Each row has a name. After each piece below comes the name of the row it's from, unless a question asks for something else. Each question is about the rows just above it.

X: [-39.7, -55.7,   8.8,  -0.4, -11.5, -80.5, -60.5, -56.1, -20.8, -55.8,
  52.6, -29.6,  34.3,  -2.6,  16.7,   3.8, -52.8,  31.5]
N: [-39.7, -56.1,   3.7,  34.3, -60.5,  52.6, -29.6, -11.5,  16.7, -55.7,
 -20.8,   8.8, -80.5, -52.8, -55.8,  -2.6,  -0.4,  31.5]
U: [-39.7, -39.5,   8.5,  18.0, -28.8,  32.0, -12.6, -15.3,  -1.2, -26.6,
 -23.0,   1.1, -38.6, -29.2, -26.0,   1.7,   1.4,  10.9]
E: [-25.7, -32.3,   3.2,  16.0, -28.2,  35.5, -12.6, -27.0,   3.7, -40.1,
  -7.5,   3.3, -50.9, -46.1, -25.6,  -6.0,  10.0,  15.1]
D: [ -2.8, -52.8,  -4.9, -59.2,  57.9,  36.4,  24.6, -83.9, -55.1,   9.6,
 -31.1, -20.5, -13.5,   8.7, -60.5, -40.6, -54.5,  33.0]
P: [-43.2, -49.2,  -3.1,  23.7, -29.4,  43.3, -22.0, -14.2,  13.4, -44.6,
 -20.5,   4.5, -57.6, -40.4, -53.7,  -0.8,  16.7,  15.9]
H: [-14.6, -29.2,  -5.8,  17.9, -22.1,  38.1, -15.4, -33.1,  10.7, -52.4,
   1.9,   4.7, -65.3, -59.3, -35.5, -11.9,  24.7,  20.4]
G: [-40.6, -55.1,  36.4, -52.8,  57.9, -20.5,  -2.8,  24.6, -83.9, -59.2,
   9.6, -54.5, -60.5,  -4.9, -31.1,  33.0,   8.7, -13.6]
Put [-83.9, -60.5, -59.2, -55.1, -54.5, -52.8, -40.6, -31.1, -20.5, -13.6,
  -4.9,  -2.8,   8.7,   9.6,  24.6,  33.0,  36.4,  57.9] back in order: which row is it? : G
Which row holds these entries in another order? [ 16.7, -60.5,   8.8, -11.5,  34.3,  -2.6,  31.5, -20.8, -55.8,   3.7,
 -80.5, -56.1, -55.7, -29.6,  -0.4, -52.8, -39.7,  52.6] : N
Which row holds these entries in another order? [-13.6, -40.6, -55.1,  36.4, -52.8,  57.9, -20.5,  -2.8,  24.6, -83.9,
 -59.2,   9.6, -54.5, -60.5,  -4.9, -31.1,  33.0,   8.7] : G
Put [-31.1, -20.5, -13.5,   8.7, -60.5, -40.6, -54.5,  33.0,  -2.8, -52.8,
  -4.9, -59.2,  57.9,  36.4,  24.6, -83.9, -55.1,   9.6] back in order: which row is it? : D
[-60.5,   8.7,   9.6, -55.1,  24.6, -20.5, -13.5, -40.6, -52.8,  -4.9,
 -31.1, -59.2, -83.9,  36.4, -54.5,  57.9,  33.0,  -2.8] is which row reordered? : D

Y: [ -6.6, -43.0, -32.3,  22.2, -14.5,   8.9,   3.5, -34.5,   4.0,   6.7,
  27.6,  19.2,  10.5, -43.5,  32.9,  -0.4, -20.4, -44.8, -46.2, -30.1,
  -6.0, -34.9, -23.1,  -5.2,  -4.4, -17.5]
C: [ 19.2, -40.9,  22.7, -48.6,  13.7,  26.3,  30.2,  27.9, -58.4, -30.7,
 -41.9,   4.5, -62.7,  47.8,  81.8,  27.5, -63.5, -77.6,  24.2, -30.6,
   4.0,  28.2,  20.3, -76.2,  48.0,  68.7]
W: [ -5.2,  27.6,  -6.0,   3.5,  -4.4,   8.9, -32.2,   6.7, -44.8, -34.5,
 -43.0, -46.2,  22.2, -20.4, -43.5,  10.5,   4.0, -30.1, -17.5,  -6.6,
  19.2,  -0.4,  32.9, -23.1, -34.9, -14.5]
T: [-62.7, -77.6,  13.7, -30.7, -58.4, -30.6, -63.5, -41.9,  19.2,  22.7,
   4.5,  68.7,  27.9,  47.8, -76.2, -48.6,  20.3,   4.0,  24.2,  30.2,
  27.5,  26.3,  28.2, -40.9,  47.9,  81.8]
K: [-11.8,  14.5,   2.7,  16.8,  53.2,  -7.9,  17.4, -43.9,  28.1,  -6.8,
  52.6,  16.1,  -4.7,  -2.7, -25.2, -21.5,   4.6, -12.1,  93.6,   8.9,
  -3.0,  16.0,  -7.7,   3.3,  -0.4,  -1.6]
[-77.6, -76.2, -63.5, -62.7, -58.4, -48.6, -41.9, -40.9, -30.7, -30.6,
   4.0,   4.5,  13.7,  19.2,  20.3,  22.7,  24.2,  26.3,  27.5,  27.9,
  28.2,  30.2,  47.8,  47.9,  68.7,  81.8] is which row reordered? : T
Which row holds these entries in another order? [-77.6, -76.2, -63.5, -62.7, -58.4, -48.6, -41.9, -40.9, -30.7, -30.6,
   4.0,   4.5,  13.7,  19.2,  20.3,  22.7,  24.2,  26.3,  27.5,  27.9,
  28.2,  30.2,  47.8,  48.0,  68.7,  81.8] : C
[-14.5, -34.9, -23.1,  32.9,  -0.4,  19.2,  -6.6, -17.5, -30.1,   4.0,
  10.5, -43.5, -20.4,  22.2, -46.2, -43.0, -34.5, -44.8,   6.7, -32.2,
   8.9,  -4.4,   3.5,  -6.0,  27.6,  -5.2] is which row reordered? : W
Put [-48.6, -76.2,  28.2, -63.5, -40.9,  19.2, -30.7,  27.9,  68.7, -58.4,
 -41.9,  27.5,  81.8,   4.0,  47.9,  22.7,  20.3, -62.7,   4.5,  47.8,
  30.2,  13.7, -30.6, -77.6,  26.3,  24.2] back in order: which row is it? : T

pev: [-26.0,  39.7,  17.5,  15.7,   7.6,  34.7, -17.5]
gepo: [ 51.7,  -4.3,  27.4,  52.4,  34.4, -51.0, -18.0]
fove: [-10.7,  22.6, -33.8,  23.7, -15.9,  19.5,  10.5]
venes: [ -0.7,  41.1,  12.2, -57.9, -54.6, -17.0,  -7.3]
ture: [ -0.7, -17.0,  -7.3,  41.1, -57.9, -54.6,  12.3]
buti: [ 15.6,  19.2,  11.5,   1.3,  -1.0,  16.2, -14.0]
Zof: [-32.6, -10.9, -36.0,  83.3,  19.2, -28.1,  -0.9]
zud: [ 21.9, -16.4,   8.1,  40.7, -17.9,   6.8, -40.3]
Dalol: [  0.5, -49.9,  10.0,  56.0,  34.6, -13.8,  38.6]
fufu: [-59.7, -15.0,   1.5,  15.2,  18.1,  20.1,  23.6]
Seli: [ 51.7,  27.4,  52.5, -51.0,  -4.3,  34.4, -18.0]
Ged: [ 21.9, -16.4,   8.1,  40.7,   7.5,  13.2,  10.2]
Which row holds these entries in another order? [ 23.6,  20.1,  18.1,  15.2,   1.5, -15.0, -59.7] : fufu
[ -0.9, -28.1,  19.2,  83.3, -36.0, -10.9, -32.6] is which row reordered? : Zof
[-54.6,  -0.7, -57.9, -17.0,  -7.3,  12.2,  41.1] is which row reordered? : venes
Put [ -7.3, -17.0, -54.6, -57.9,  12.2,  41.1,  -0.7] back in order: which row is it? : venes
Which row holds these entries in another order? [ 10.5,  19.5, -15.9,  23.7, -33.8,  22.6, -10.7] : fove
Put [-17.5,  34.7,   7.6,  15.7,  17.5,  39.7, -26.0] back in order: which row is it? : pev
Which row holds these entries in another order? [-18.0, -51.0,  34.4,  52.4,  27.4,  -4.3,  51.7] : gepo

